Here is a tiny trained network, its code and every weight. The questions are about switching its units off for an input and a class, where a switched-off unit gives its printed mean instead of its output.

import numpy as np


def w(rows, s, z=0):
    codes = np.array(rows[::2]) - 128.0
    scale = np.full(codes.shape[1], s)
    scale[-1] = z or s
    return codes * scale


def norm(h):
    return h / np.sqrt((h * h).mean(-1, keepdims=True) + 1e-5)


def f(y):
    return np.maximum(y, 0)


def log_softmax(a):
    a = a - a.max(-1, keepdims=True)
    return a - np.log(np.exp(a).sum(-1, keepdims=True))


def net(x, mask):
    res = np.array(x, float).reshape(1, 8) / 4 @ E
    u = 0
    for l in range(2):
        y = f(norm(res) @ A[l][:, :-1].T + A[l][:, -1])
        res = res + np.where(mask[u : u + 7], y, B[l][:, -1]) @ B[l][:, :-1]
        u += 7
    return log_softmax(norm(res)[-1] @ U[:, :-1].T + U[:, -1])


A, B = {}, {}
E = w([
[131,135,131,128],'x0',
[172,184,8,108],'x1',
[158,169,98,254],'x2',
[125,124,126,128],'x3',
[139,146,138,126],'x4',
[127,129,127,129],'x5',
[125,127,127,128],'x6',
[141,149,141,125],'x7',
],0.0076)
A[0] = w([
[55,181,112,49,113],'L0N1',
[177,118,59,110,44],'L0N2',
[148,179,12,58,5],'L0N3',
[160,125,97,228,83],'L0N4',
[161,186,67,108,2],'L0N5',
[123,169,77,158,176],'L0N6',
[92,94,125,3,108],'L0N7',
],0.011,0.0026)
B[0] = w([
[172,167,2,115,196],'L0N1',
[81,105,192,87,182],'L0N2',
[49,150,187,188,236],'L0N3',
[172,124,109,21,215],'L0N4',
[61,107,170,175,191],'L0N5',
[178,51,135,193,200],'L0N6',
[172,216,37,169,254],'L0N7',
],0.0084,0.0075)
A[1] = w([
[186,134,163,184,111],'L1N1',
[159,180,72,148,71],'L1N2',
[10,90,102,160,34],'L1N3',
[143,131,184,96,175],'L1N4',
[75,178,97,179,253],'L1N5',
[81,66,76,144,4],'L1N6',
[174,93,129,179,151],'L1N7',
],0.011,0.0018)
B[1] = w([
[103,134,84,111,204],'L1N1',
[105,98,182,185,229],'L1N2',
[97,78,188,138,200],'L1N3',
[75,51,162,183,161],'L1N4',
[153,13,254,82,254],'L1N5',
[124,131,115,131,151],'L1N6',
[127,210,67,37,203],'L1N7',
],0.0069,0.0064)
U = w([
[63,53,253,137,1],'0',
[213,150,78,96,255],'1',
],0.011,3.1e-06)

Each question gives the input, the list of numbers given to net, and the class t.
The units are the neurons (one row each of A and B). Each row of codes is followed by its name. A weight is (code - 128) times the scale printed after its matrix; where a second scale follows, it is the last column's (A, B and U).
mask holds one flag per neuron, layer by layer. A switched-off neuron (its flag False) gives its mean, the last column of its row in B, instead of its output. The means were averaged over made-up inputs and are rounded, as every weight is.
A unit's drop is (log p(t) with every unit on - log p(t) with that unit switched off) / (log p(t) with every unit on - log p(t) with every unit switched off).
The circuit of an input: a set's keep is (log p(t) with only the set's units on - log p(t) with every unit switched off) / (log p(t) with every unit on - log p(t) with every unit switched off). Starting from the 12 units with the biggest drops (on a tie, the unit counted first), units are removed one at a time, each time the one whose removal leaves the highest keep (on an exact tie, the one counted first), for as long as the keep stays at least 0.8.
units of the circuit, in order: the units of the circuit, biggest drop first
k most important neurons: the k neurons with the biggest drops, biggest first
top k neurons in layer l: the k neurons of layer l with the biggest drops, biggest first
drop of u: that unit's drop, to one decimal
input [7,-5,8,4,3,4,1,6], class 1: units of the circuit, in order => L0N3, L0N4, L1N7
input [8,-4,5,-5,-2,-2,-8,6], class 1: 3 most important neurons => L0N3, L0N2, L1N5
input [-2,7,7,-7,1,4,5,2], class 0: 4 most important neurons => L0N3, L0N5, L1N5, L0N7
input [-6,-6,8,-6,-6,5,-8,-5], class 1: 3 most important neurons => L0N3, L0N4, L1N7
input [-8,6,-5,-8,-8,4,4,2], class 0: units of the circuit, in order => L0N3
input [7,5,-5,-1,-7,0,-5,0], class 0: 3 most important neurons => L0N3, L1N5, L0N4
input [-3,-6,7,4,5,8,7,-6], class 1: 4 most important neurons => L0N3, L0N2, L0N4, L1N7
input [6,-1,2,5,-2,-3,5,7], class 1: 2 most important neurons => L0N3, L0N2
input [5,-4,-8,-4,-2,-5,0,-7], class 1: top 2 neurons in layer 0 => L0N3, L0N7
input [8,7,-4,5,-8,6,3,-3], class 0: drop of L0N3 => 0.3
